Questions about the row below.
1) Which number is the 2nd entry?
2) Which number is the 3rd entry from the left?
3) Which number is the first entry from the left?
4) Which number is the 1st entry from the right?
array([113, 120, 119, 120, 121, 117, 150])
1) 120
2) 119
3) 113
4) 150

Questions about the grid below. Rows and columns are numbered from 1.
1) Which number is the bottom-left entry?
2) Which number is the entry in row 1 and column 3?
3) Which number is the entry in row 1 and column 2?
4) Which number is the entry in the top-left corner?
5) Which number is the bottom-right entry?
6) Which number is the entry directly below the centre entry?
7) Which number is the entry at row 3, column 2?
8) Which number is the entry at row 3, column 1?
128	145	129	125	127	152	124	115	123	128	124	124	127	127	129
126	123	129	121	128	156	127	116	113	129	128	128	116	129	130
126	121	127	129	129	141	125	131	128	129	124	125	122	129	129
126	120	124	133	129	138	125	137	133	129	117	126	130	130	129
126	123	130	121	128	156	126	117	113	128	128	128	120	128	130
126	123	128	121	128	156	126	116	113	128	128	128	117	128	130
124	120	130	126	128	133	129	131	133	129	138	121	127	128	128
127	123	128	133	129	140	125	135	132	129	117	126	129	129	129
128	144	130	126	127	152	124	114	123	128	124	124	126	127	129
128	145	125	125	127	152	124	113	123	129	124	124	131	127	129
124	120	130	126	128	133	130	131	133	129	138	121	123	129	128
1) 124
2) 129
3) 145
4) 128
5) 128
6) 131
7) 121
8) 126

[[124 129 129 139 157 133 142 124 142]
 [129 127 129 125 128 128 123 129 126]
 [125 130 128 136 144 130 140 125 136]
 [129 127 128 124 123 128 122 129 125]
 [128 127 128 127 128 128 126 128 127]
 [129 132 123 132 109 123 137 128 124]
 [128 132 124 133 116 124 139 127 127]
 [128 130 126 131 123 126 134 127 128]
 [128 125 131 126 137 131 123 128 130]
 [130 123 132 118 129 130 112 130 124]
 [126 129 129 133 142 130 135 126 135]
 [128 122 134 120 144 133 113 129 129]
 [131 125 129 117 113 127 112 132 118]
 [125 128 130 135 153 133 136 125 139]
 [127 129 127 130 130 128 131 127 130]
 [128 131 124 131 115 124 135 128 126]]
Rows and columns are numbered from 1.
The entry directly above the smallest entry -> 128
The entry in row 3 and column 3 is 128
The entry in row 3 and column 1 -> 125
The top entry of the column that holds the largest entry is 157
The entry in row 2 and column 1: 129
The entry just left of the smallest entry: 132
What is the bottom-left entry?
Answer: 128
The entry in the top-left corner is 124
The entry in row 2 and column 2: 127
The entry directly below the largest entry -> 128
The entry in row 3 and column 2: 130
The bottom-right entry is 126
The entry directly below the smallest entry is 116
What is the entry in row 1 and column 2?
Answer: 129
The entry in the top-right corner: 142
The entry at row 1, column 3: 129
What is the minimum?
Answer: 109
The bottom entry of the column that holds the largest entry -> 115
The entry directly below 117 -> 135

Questions about the grid below. Counting starts at 1.
1) What is the entry in the top-right corner?
2) What is the entry in row 1 and column 2?
3) What is the entry at row 2, column 2?
4) What is the entry in row 3 and column 1?
5) What is the entry in the bottom-right corner?
6) What is the entry in the top-left corner?
7) What is the entry in row 1 and column 3?
[[150 108 145 115 108 135]
 [151 108 145 115 107 135]
 [154 106 145 114 105 136]
 [155 105 144 113 104 136]
 [152 107 145 114 106 135]
 [152 107 145 115 106 136]
 [155 105 144 113 104 136]
 [150 108 145 115 108 135]
 [155 105 145 113 104 136]
 [153 106 145 114 105 136]]
1) 135
2) 108
3) 108
4) 154
5) 136
6) 150
7) 145
